Below are the code and all the weights of a small trained network. Each question names an input and a class and asks about switching units off, where a switched-off unit gives its printed mean instead of its output.

import numpy as np


def w(rows, s, z=0):
    codes = np.array(rows[::2]) - 128.0
    scale = np.full(codes.shape[1], s)
    scale[-1] = z or s
    return codes * scale


def norm(h):
    return h / np.sqrt((h * h).mean(-1, keepdims=True) + 1e-5)


def f(y):
    return y / 2 * (1 + np.tanh(0.7978845608 * (y + 0.044715 * y**3)))


def log_softmax(a):
    a = a - a.max(-1, keepdims=True)
    return a - np.log(np.exp(a).sum(-1, keepdims=True))


def net(x, mask):
    res = np.array(x, float).reshape(1, 2) / 4 @ E
    u = 0
    for l in range(2):
        y = f(norm(res) @ A[l][:, :-1].T + A[l][:, -1])
        res = res + np.where(mask[u : u + 6], y, B[l][:, -1]) @ B[l][:, :-1]
        u += 6
    return log_softmax(norm(res)[-1] @ U[:, :-1].T + U[:, -1])


A, B = {}, {}
E = w([
[89,116,98,114,17,148,79,192],'x0',
[152,72,150,250,121,114,108,177],'x1',
],0.011)
A[0] = w([
[123,132,117,23,93,141,128,139,100],'0.n1',
[160,74,173,99,1,38,192,69,20],'0.n2',
[127,122,121,108,128,112,143,133,8],'0.n3',
[121,137,117,140,180,166,108,148,100],'0.n4',
[120,142,117,141,154,174,90,122,137],'0.n5',
[139,138,140,98,238,112,146,99,116],'0.n6',
],0.017,0.0013)
B[0] = w([
[149,99,202,199,27,76,180,77,220],'0.n1',
[117,136,123,94,157,148,127,113,139],'0.n2',
[86,100,92,161,102,131,20,57,129],'0.n3',
[119,102,66,88,125,81,173,106,138],'0.n4',
[102,156,128,125,148,109,141,128,129],'0.n5',
[107,136,27,25,253,168,104,184,254],'0.n6',
],0.019,0.015)
A[1] = w([
[119,79,96,151,169,166,93,115,160],'1.n1',
[156,129,170,199,181,117,130,93,176],'1.n2',
[119,196,132,111,143,197,61,183,65],'1.n3',
[111,161,159,112,49,87,119,52,141],'1.n4',
[133,126,126,154,251,175,99,68,254],'1.n5',
[126,146,119,77,143,176,120,167,111],'1.n6',
],0.023,0.0025)
B[1] = w([
[92,171,104,75,167,107,126,87,197],'1.n1',
[148,106,147,127,155,55,109,140,169],'1.n2',
[104,145,110,155,104,181,115,122,195],'1.n3',
[99,82,179,79,133,175,136,55,226],'1.n4',
[100,149,40,40,108,137,250,157,252],'1.n5',
[145,94,141,144,122,71,128,174,215],'1.n6',
],0.021,0.017)
U = w([
[162,97,152,174,160,23,84,171,164],'0',
[177,196,153,126,163,160,80,88,3],'1',
[170,161,141,140,142,156,124,100,4],'2',
[115,70,236,93,69,173,140,2,161],'3',
[71,141,84,186,60,216,75,183,104],'4',
[102,151,28,47,170,122,183,170,209],'5',
],0.014,0.0055)

Each question gives the input, the list of numbers given to net, and the class t.
The units are the neurons (one row each of A and B). Each row of codes is followed by its name. A weight is (code - 128) times the scale printed after its matrix; where a second scale follows, it is the last column's (A, B and U).
mask holds one flag per neuron, layer by layer. A switched-off neuron (its flag False) gives its mean, the last column of its row in B, instead of its output. The means were averaged over made-up inputs and are rounded, as every weight is.
A unit's drop is (log p(t) with every unit on - log p(t) with that unit switched off) / (log p(t) with every unit on - log p(t) with every unit switched off).
The circuit of an input: a set's keep is (log p(t) with only the set's units on - log p(t) with every unit switched off) / (log p(t) with every unit on - log p(t) with every unit switched off). Starting from all 12 units, units are removed one at a time, each time the one whose removal leaves the highest keep (on an exact tie, the one counted first), for as long as the keep stays at least 0.8.
circuit, biggest first: the units of the circuit, biggest drop first
top k neurons: the k neurons with the biggest drops, biggest first
k most important neurons of layer l: the k neurons of layer l with the biggest drops, biggest first
drop of u: that unit's drop, to one decimal
input [5,6], class 4: top 4 neurons : 0.n1, 0.n6, 1.n5, 1.n4
input [0,3], class 0: circuit, biggest first : 0.n6, 0.n1, 1.n5, 1.n4
input [0,-3], class 3: circuit, biggest first : 0.n1
input [8,4], class 4: circuit, biggest first : 0.n1, 0.n6, 1.n5, 1.n4
input [1,7], class 0: top 3 neurons : 0.n6, 1.n5, 0.n1
input [-2,5], class 0: circuit, biggest first : 0.n6, 1.n2
input [0,2], class 0: top 4 neurons : 0.n6, 0.n1, 1.n5, 1.n4
input [5,7], class 4: 3 most important neurons of layer 1 : 1.n5, 1.n4, 1.n6
input [1,1], class 4: top 3 neurons : 0.n1, 0.n6, 1.n3
input [4,3], class 4: top 4 neurons : 0.n1, 0.n6, 1.n5, 1.n3
input [0,5], class 0: drop of 0.n1 : 0.5
input [6,4], class 4: drop of 1.n5 : 0.2
input [0,6], class 0: drop of 1.n5 : 0.3
input [3,1], class 3: circuit, biggest first : 0.n6
